Below are the code and all the weights of a small trained network. Each question names an input and a class and asks about switching units off, where a switched-off unit gives its printed mean instead of its output.

import numpy as np


def w(rows, s, z=0):
    codes = np.array(rows[::2]) - 128.0
    scale = np.full(codes.shape[1], s)
    scale[-1] = z or s
    return codes * scale


def norm(h):
    return h / np.sqrt((h * h).mean(-1, keepdims=True) + 1e-5)


def f(y):
    return np.maximum(y, 0)


def log_softmax(a):
    a = a - a.max(-1, keepdims=True)
    return a - np.log(np.exp(a).sum(-1, keepdims=True))


def net(x, mask):
    res = np.array(x, float).reshape(1, 6) / 4 @ E
    u = 0
    for l in range(3):
        y = f(norm(res) @ A[l][:, :-1].T + A[l][:, -1])
        res = res + np.where(mask[u : u + 5], y, B[l][:, -1]) @ B[l][:, :-1]
        u += 5
    return log_softmax(norm(res)[-1] @ U[:, :-1].T + U[:, -1])


A, B = {}, {}
E = w([
[46,99,145,180,82,2,85,195],'x0',
[130,89,138,123,135,96,39,164],'x1',
[173,169,134,131,72,183,74,135],'x2',
[142,65,223,157,73,200,43,133],'x3',
[104,183,125,198,154,83,156,250],'x4',
[81,120,226,43,144,179,100,116],'x5',
],0.0031)
A[0] = w([
[84,84,128,55,139,14,61,73,138],'0.n1',
[80,105,145,151,53,71,51,202,5],'0.n2',
[108,105,156,186,111,57,123,222,125],'0.n3',
[112,173,159,100,135,252,93,161,140],'0.n4',
[161,124,130,46,94,154,167,34,41],'0.n5',
],0.0043,0.0028)
B[0] = w([
[103,126,200,137,159,165,114,194,226],'0.n1',
[121,134,209,252,2,86,69,148,214],'0.n2',
[102,185,76,149,167,162,45,189,254],'0.n3',
[180,85,177,64,167,125,217,91,235],'0.n4',
[47,146,148,179,45,88,62,183,208],'0.n5',
],0.005,0.0031)
A[1] = w([
[209,48,125,119,53,168,54,30,1],'1.n1',
[31,74,130,3,154,38,103,79,180],'1.n2',
[182,80,95,208,202,131,100,225,117],'1.n3',
[38,178,3,137,234,88,147,174,172],'1.n4',
[129,62,218,139,188,169,183,98,194],'1.n5',
],0.0044,0.001)
B[1] = w([
[128,112,2,234,149,135,194,73,209],'1.n1',
[174,141,192,64,49,130,152,218,182],'1.n2',
[41,128,148,83,142,111,139,155,219],'1.n3',
[119,74,76,51,151,132,114,79,255],'1.n4',
[187,105,149,49,77,144,188,180,204],'1.n5',
],0.0052,0.0042)
A[2] = w([
[124,121,120,107,178,124,129,93,32],'2.n1',
[149,130,63,180,133,116,173,3,2],'2.n2',
[215,128,171,121,112,183,92,133,95],'2.n3',
[195,159,208,93,116,141,177,141,37],'2.n4',
[176,192,120,146,163,147,152,179,126],'2.n5',
],0.0059,0.0012)
B[2] = w([
[99,144,86,157,135,137,117,135,156],'2.n1',
[107,35,74,214,95,202,112,59,252],'2.n2',
[154,82,102,116,133,117,250,105,219],'2.n3',
[180,110,254,72,68,193,156,163,237],'2.n4',
[99,66,176,28,89,97,114,139,179],'2.n5',
],0.005,0.0031)
U = w([
[195,252,142,159,177,87,72,52,2],'0',
[146,62,15,222,115,179,158,16,154],'1',
[190,75,220,29,88,174,204,145,185],'2',
[40,134,13,36,219,47,137,170,144],'3',
[50,147,194,247,83,78,1,226,168],'4',
[159,199,138,143,204,124,92,43,47],'5',
],0.0079,0.0049)

Each question gives the input, the list of numbers given to net, and the class t.
The units are the neurons (one row each of A and B). Each row of codes is followed by its name. A weight is (code - 128) times the scale printed after its matrix; where a second scale follows, it is the last column's (A, B and U).
mask holds one flag per neuron, layer by layer. A switched-off neuron (its flag False) gives its mean, the last column of its row in B, instead of its output. The means were averaged over made-up inputs and are rounded, as every weight is.
A unit's drop is (log p(t) with every unit on - log p(t) with that unit switched off) / (log p(t) with every unit on - log p(t) with every unit switched off).
The circuit of an input: a set's keep is (log p(t) with only the set's units on - log p(t) with every unit switched off) / (log p(t) with every unit on - log p(t) with every unit switched off). Starting from the 12 units with the biggest drops (on a tie, the unit counted first), units are removed one at a time, each time the one whose removal leaves the highest keep (on an exact tie, the one counted first), for as long as the keep stays at least 0.8.
circuit, biggest first: the units of the circuit, biggest drop first
unit that matters most: the unit with the biggest drop
k most important neurons: the k neurons with the biggest drops, biggest first
k most important neurons of layer l: the k neurons of layer l with the biggest drops, biggest first
drop when u is switched off: that unit's drop, to one decimal
input [-7,2,8,-6,6,-6], class 3: 4 most important neurons : [1.n1, 2.n5, 1.n3, 2.n4]
input [-2,6,5,5,3,-2], class 1: unit that matters most : 0.n4
input [7,-7,1,6,-8,-2], class 1: 2 most important neurons : [1.n1, 0.n3]
input [5,-1,0,-7,-1,7], class 2: 2 most important neurons : [1.n2, 0.n5]
input [-3,6,7,6,-6,3], class 1: 2 most important neurons : [1.n1, 0.n1]
input [-8,3,6,8,-5,1], class 1: 4 most important neurons : [1.n1, 0.n1, 1.n2, 2.n2]
input [7,5,1,-8,-7,5], class 4: 2 most important neurons of layer 2 : [2.n3, 2.n5]
input [2,4,3,8,-1,0], class 1: circuit, biggest first : [1.n1, 0.n5]
input [-2,2,4,0,3,-8], class 3: 2 most important neurons : [1.n3, 0.n2]
input [1,-1,4,0,0,-7], class 3: circuit, biggest first : [1.n3, 0.n2, 2.n2]
input [0,3,2,8,6,6], class 2: 3 most important neurons : [0.n4, 2.n3, 0.n5]
input [-5,4,5,-1,-8,3], class 1: 2 most important neurons of layer 0 : [0.n5, 0.n1]
input [-8,7,5,-2,-2,-3], class 1: drop when 1.n1 is switched off : 0.3
input [5,1,-7,-6,-5,8], class 2: unit that matters most : 1.n2
input [7,-3,-1,-2,-8,-2], class 4: drop when 1.n3 is switched off : -0.3
input [1,-4,6,0,2,-5], class 3: 2 most important neurons of layer 1 : [1.n1, 1.n3]
